Below is a small trained network, with its code and all its weights. Each question gives an input and a target symbol and asks what happens when units are switched off, that is, made to give their printed mean instead of their output.

import numpy as np


def w(rows, s, z=0):
    codes = np.array(rows[::2]) - 128.0
    scale = np.full(codes.shape[1], s)
    scale[-1] = z or s
    return codes * scale


def norm(h):
    return h / np.sqrt((h * h).mean(-1, keepdims=True) + 1e-5)


def softmax(a):
    e = np.exp(a - a.max(-1, keepdims=True))
    return e / e.sum(-1, keepdims=True)


def log_softmax(a):
    a = a - a.max(-1, keepdims=True)
    return a - np.log(np.exp(a).sum(-1, keepdims=True))


def net(x, mask):
    ids = ['ΛΠΩβγδεμτψ'.index(c) for c in x.split()]
    T = len(ids)
    res = E[ids] + P[:T]
    u = 0
    for l in range(3):
        r = norm(res)
        for j in range(2):
            rows = slice(4 * j, 4 * j + 4)
            q, k, v = (r @ M[l][rows].T for M in (Q, K, V))
            z = softmax(np.where(np.tri(T) > 0, q @ k.T / 4**0.5, -1e9)) @ v
            o = O[l][rows]
            res = res + np.where(mask[u + j], z, o[:, -1]) @ o[:, :-1]
        u += 2
    return log_softmax(norm(res)[-1] @ U[:, :-1].T + U[:, -1])


Q, K, V, O = {}, {}, {}, {}
E = w([
[130,68,60,44,113,108,99,67,68,166,184],'Λ',
[169,118,92,214,159,56,113,102,89,141,121],'Π',
[138,107,131,220,117,32,112,137,103,99,125],'Ω',
[3,114,115,95,110,112,83,159,78,193,81],'β',
[182,93,108,202,169,126,72,162,80,172,109],'γ',
[158,145,184,86,180,130,133,76,23,123,117],'δ',
[148,80,131,57,146,106,156,161,181,160,159],'ε',
[116,133,99,171,162,227,100,101,187,153,206],'μ',
[95,104,148,162,138,150,210,122,70,37,44],'τ',
[77,97,177,167,187,152,218,125,65,177,201],'ψ',
],0.013)
P = w([
[87,3,160,186,78,149,73,9,158,131,121],'0',
[99,35,133,162,103,117,72,42,131,143,125],'1',
[117,56,117,139,121,115,69,72,125,130,129],'2',
[122,85,104,144,127,103,82,104,133,137,129],'3',
[126,106,96,135,134,102,96,131,139,134,119],'4',
[127,124,91,135,141,104,109,156,141,134,113],'5',
[116,144,95,133,142,102,116,185,152,131,108],'6',
[115,163,91,124,153,100,129,215,149,128,108],'7',
[113,179,81,122,143,97,148,224,151,129,98],'8',
[114,193,74,114,136,98,170,247,150,122,86],'9',
],0.008)
Q[0] = w([
[234,150,131,162,163,179,109,108,131,94,104],'0.h1',
[82,142,27,116,146,112,130,185,152,248,153],'0.h1',
[215,123,99,238,116,1,106,211,166,103,80],'0.h1',
[23,42,86,153,150,224,156,107,132,95,131],'0.h1',
[77,205,125,50,64,197,154,88,193,134,205],'0.h2',
[115,184,135,144,169,127,187,203,176,114,154],'0.h2',
[194,178,198,156,112,132,47,118,183,82,85],'0.h2',
[187,136,215,89,169,124,133,80,101,81,59],'0.h2',
],0.007)
K[0] = w([
[189,187,85,169,125,143,125,76,97,90,124],'0.h1',
[162,123,105,72,143,95,173,225,193,143,160],'0.h1',
[89,223,48,141,123,130,148,242,63,69,58],'0.h1',
[130,2,104,147,106,152,196,120,173,123,147],'0.h1',
[93,20,135,182,94,158,52,26,181,127,152],'0.h2',
[83,94,91,168,149,160,137,160,138,116,128],'0.h2',
[141,227,95,133,119,193,65,105,34,99,130],'0.h2',
[149,155,160,113,103,121,199,57,50,64,78],'0.h2',
],0.0081)
V[0] = w([
[160,171,158,95,158,119,208,87,137,121,192],'0.h1',
[128,106,142,45,245,169,176,71,111,48,57],'0.h1',
[149,67,230,59,117,106,164,141,224,80,3],'0.h1',
[119,188,125,195,95,162,181,55,50,18,56],'0.h1',
[115,170,61,112,112,133,92,61,65,34,132],'0.h2',
[145,113,55,142,23,117,120,118,94,167,137],'0.h2',
[164,174,138,127,141,96,139,107,52,89,117],'0.h2',
[116,102,226,132,133,112,197,89,106,92,123],'0.h2',
],0.0048)
O[0] = w([
[184,170,177,144,89,169,128,135,127,42,78,7],'0.h1',
[164,160,45,92,137,170,55,127,124,52,157,67],'0.h1',
[226,167,81,101,254,65,94,135,28,66,114,5],'0.h1',
[91,141,128,101,45,162,31,197,105,195,253,11],'0.h1',
[168,110,140,215,142,121,151,205,153,190,219,132],'0.h2',
[116,237,169,71,186,98,110,110,179,130,127,177],'0.h2',
[42,95,90,138,97,96,191,160,14,180,113,148],'0.h2',
[71,62,122,111,136,162,203,84,171,120,91,136],'0.h2',
],0.0048,0.0029)
Q[1] = w([
[163,123,172,126,114,156,137,127,144,88,97],'1.h1',
[123,154,166,87,132,158,137,90,98,113,159],'1.h1',
[153,123,155,249,142,92,131,146,118,161,88],'1.h1',
[132,83,123,187,140,117,115,158,77,121,76],'1.h1',
[119,103,155,173,148,89,131,92,123,144,127],'1.h2',
[89,172,127,133,140,105,145,159,130,136,135],'1.h2',
[155,153,150,165,122,73,142,136,157,162,134],'1.h2',
[120,128,108,187,144,98,91,152,81,200,98],'1.h2',
],0.012)
K[1] = w([
[149,71,224,132,167,138,69,54,140,63,115],'1.h1',
[135,2,140,169,105,101,122,42,59,120,148],'1.h1',
[165,228,215,174,149,171,210,218,150,125,135],'1.h1',
[105,205,144,132,190,168,212,201,119,78,126],'1.h1',
[145,136,131,110,180,177,120,230,110,191,131],'1.h2',
[111,176,113,143,96,93,151,220,115,118,86],'1.h2',
[169,217,99,216,196,153,159,221,145,184,130],'1.h2',
[122,218,170,126,160,218,180,182,85,139,99],'1.h2',
],0.0073)
V[1] = w([
[196,47,187,18,98,75,210,147,127,79,100],'1.h1',
[118,153,151,184,223,104,214,54,117,121,178],'1.h1',
[75,166,232,166,74,75,85,89,2,152,120],'1.h1',
[132,87,91,71,109,113,165,159,152,177,88],'1.h1',
[129,140,60,91,66,153,179,157,62,132,109],'1.h2',
[171,43,167,105,210,198,93,183,152,186,100],'1.h2',
[109,140,68,187,104,114,39,186,86,213,151],'1.h2',
[203,86,115,154,69,108,111,129,107,147,69],'1.h2',
],0.005)
O[1] = w([
[107,102,133,65,135,97,123,77,156,166,234,65],'1.h1',
[150,119,58,95,151,115,125,153,161,119,95,220],'1.h1',
[208,107,151,118,141,215,134,191,218,110,95,210],'1.h1',
[130,206,158,117,113,114,113,79,116,127,188,164],'1.h1',
[109,142,146,144,181,118,110,101,139,86,139,81],'1.h2',
[253,116,176,162,33,63,158,134,107,67,113,172],'1.h2',
[88,139,107,80,84,103,139,77,122,129,170,254],'1.h2',
[134,199,188,108,82,185,160,116,171,105,142,167],'1.h2',
],0.0068,0.0042)
Q[2] = w([
[100,39,250,139,121,84,186,111,83,126,91],'2.h1',
[127,112,109,172,223,60,190,36,124,170,105],'2.h1',
[147,111,151,22,117,248,68,113,123,2,198],'2.h1',
[76,112,66,101,108,118,156,87,179,199,88],'2.h1',
[116,101,59,78,136,101,196,127,149,176,110],'2.h2',
[175,225,125,77,106,145,168,198,122,124,145],'2.h2',
[190,148,206,58,137,201,121,70,192,142,203],'2.h2',
[72,165,174,10,123,195,73,119,95,93,109],'2.h2',
],0.0074)
K[2] = w([
[166,152,126,80,148,254,196,133,54,133,73],'2.h1',
[143,118,178,30,143,99,228,180,94,40,107],'2.h1',
[153,70,85,135,100,160,59,28,140,166,145],'2.h1',
[47,168,149,72,139,77,108,169,117,127,188],'2.h1',
[89,189,118,99,131,44,186,101,141,164,155],'2.h2',
[192,109,130,79,91,84,101,187,63,111,151],'2.h2',
[186,63,115,114,86,117,77,77,107,190,152],'2.h2',
[102,75,141,90,116,130,58,108,88,131,102],'2.h2',
],0.0087)
V[2] = w([
[108,103,130,131,124,155,147,100,66,113,159],'2.h1',
[144,126,83,58,102,149,184,220,92,99,121],'2.h1',
[151,200,73,136,161,193,165,84,108,178,100],'2.h1',
[172,106,70,158,124,147,134,124,176,140,120],'2.h1',
[149,194,169,126,180,185,135,162,137,151,179],'2.h2',
[141,101,81,175,188,76,48,123,158,134,164],'2.h2',
[86,99,115,198,128,72,111,121,168,123,68],'2.h2',
[41,126,116,119,120,41,255,94,122,119,104],'2.h2',
],0.0062)
O[2] = w([
[141,100,155,150,136,174,220,182,185,176,148,141],'2.h1',
[128,21,236,44,138,255,163,33,133,155,164,111],'2.h1',
[199,132,21,234,108,222,110,49,218,82,212,108],'2.h1',
[55,225,75,119,131,163,67,100,107,172,167,176],'2.h1',
[60,45,30,196,51,30,153,159,155,214,22,2],'2.h2',
[92,173,140,64,119,204,188,50,103,65,84,163],'2.h2',
[118,81,178,38,184,201,170,131,156,73,151,247],'2.h2',
[224,34,175,102,126,191,40,90,137,107,118,217],'2.h2',
],0.0046,0.0055)
U = w([
[134,33,210,174,116,249,179,99,81,111,173,116],'Λ',
[150,160,110,155,215,141,35,215,11,121,221,123],'Π',
[64,151,61,164,100,48,225,130,59,147,76,252],'Ω',
[193,12,58,150,135,72,49,165,185,175,118,89],'β',
[127,134,135,143,129,121,111,113,116,123,134,20],'γ',
[178,166,127,98,243,83,132,70,148,25,56,174],'δ',
[31,146,224,51,152,109,64,186,152,184,75,107],'ε',
[94,133,150,96,95,60,92,24,108,192,253,144],'μ',
[82,213,96,177,109,202,93,105,221,131,144,203],'τ',
[240,185,228,163,7,122,89,126,110,96,95,101],'ψ',
],0.0053,0.0028)

Each question gives the input, a string of symbols that net reads in full, and the target symbol t.
The units are the heads (4 rows each of Q, K, V and O). Each row of codes is followed by its name. A weight is (code - 128) times the scale printed after its matrix; where a second scale follows, it is the last column's (O and U).
mask holds one flag per head, layer by layer. A switched-off head (its flag False) gives its mean, the last column of its rows in O, instead of its output. The means were averaged over made-up inputs and are rounded, as every weight is.
A unit's drop is (log p(t) with every unit on - log p(t) with that unit switched off) / (log p(t) with every unit on - log p(t) with every unit switched off).
The circuit of an input: a set's keep is (log p(t) with only the set's units on - log p(t) with every unit switched off) / (log p(t) with every unit on - log p(t) with every unit switched off). Starting from all 6 units, units are removed one at a time, each time the one whose removal leaves the highest keep (on an exact tie, the one counted first), for as long as the keep stays at least 0.8.
circuit, biggest first: the units of the circuit, biggest drop first
most important unit: the unit with the biggest drop
which heads matter: for each layer, one digit per head in row order, 1 if its drop is at least 0.15 and else 0, layers parted by /
input Ω δ δ δ β Λ δ, target Ω: circuit, biggest first => [0.h1 2.h2 1.h1]
input Π Λ Λ μ γ, target Ω: circuit, biggest first => [2.h2]
input Ω Ω Λ Π, target ε: circuit, biggest first => [0.h1 2.h1 2.h2]
input τ Λ β Π Π β Π γ τ, target Π: circuit, biggest first => [0.h1 2.h2]
input ε ψ Π Ω ε δ δ Ω ε δ, target Ω: circuit, biggest first => [0.h1 2.h2]
input μ δ ε Π γ Λ Π δ γ ε, target δ: which heads matter => 10 / 00 / 00
input Λ ε β Π Π Ω ψ Π Ω, target β: which heads matter => 00 / 00 / 01
input γ Π δ Ω, target Λ: circuit, biggest first => [0.h2 2.h2]
input ψ Π Ω, target β: which heads matter => 10 / 10 / 00
input Π ψ δ Λ δ β μ Π, target Ω: which heads matter => 00 / 00 / 00
input δ τ δ Π τ τ β Λ μ Ω, target Ω: which heads matter => 10 / 10 / 01
input Λ δ Λ Π, target Λ: which heads matter => 11 / 00 / 01
input Π ψ Π Π Ω Λ Π μ ψ τ, target Λ: which heads matter => 01 / 10 / 11
input Λ Π Λ Π Π Π Π, target τ: which heads matter => 10 / 11 / 10
input Λ Π Ω, target ε: circuit, biggest first => [2.h1 0.h1 1.h1 1.h2]
input Ω Λ Π, target ε: circuit, biggest first => [0.h1 2.h1 1.h1 2.h2]
input Π Λ Π ε Π ε Λ δ Π, target Λ: circuit, biggest first => [0.h2 2.h1]
input Π Π Π γ ψ γ γ, target β: which heads matter => 10 / 10 / 01
input β Π γ β δ Ω δ Λ γ, target Λ: circuit, biggest first => [0.h1 2.h1]
input Λ Π Π Π ε Π ψ μ, target δ: which heads matter => 10 / 00 / 00
input Λ τ γ, target Π: most important unit => 0.h1
input μ Ω Π, target Ω: circuit, biggest first => [2.h2]
input μ Ω Π δ, target Λ: circuit, biggest first => [0.h2 2.h1]
input Λ μ δ β μ γ γ δ γ, target Λ: which heads matter => 01 / 00 / 10
input ψ ε τ Λ δ Π β ε Π γ, target μ: which heads matter => 10 / 10 / 00
input Π Π Π Λ Π, target τ: circuit, biggest first => [1.h1 0.h1 1.h2]
input Π μ μ τ τ γ Π ε Ω, target μ: most important unit => 1.h1
input μ ψ γ δ γ τ Ω, target Π: which heads matter => 10 / 00 / 00
input Π Ω β δ Π Π Π Λ Λ γ, target ψ: which heads matter => 10 / 01 / 00
input ε ε τ Λ ψ μ δ, target Λ: which heads matter => 01 / 10 / 10
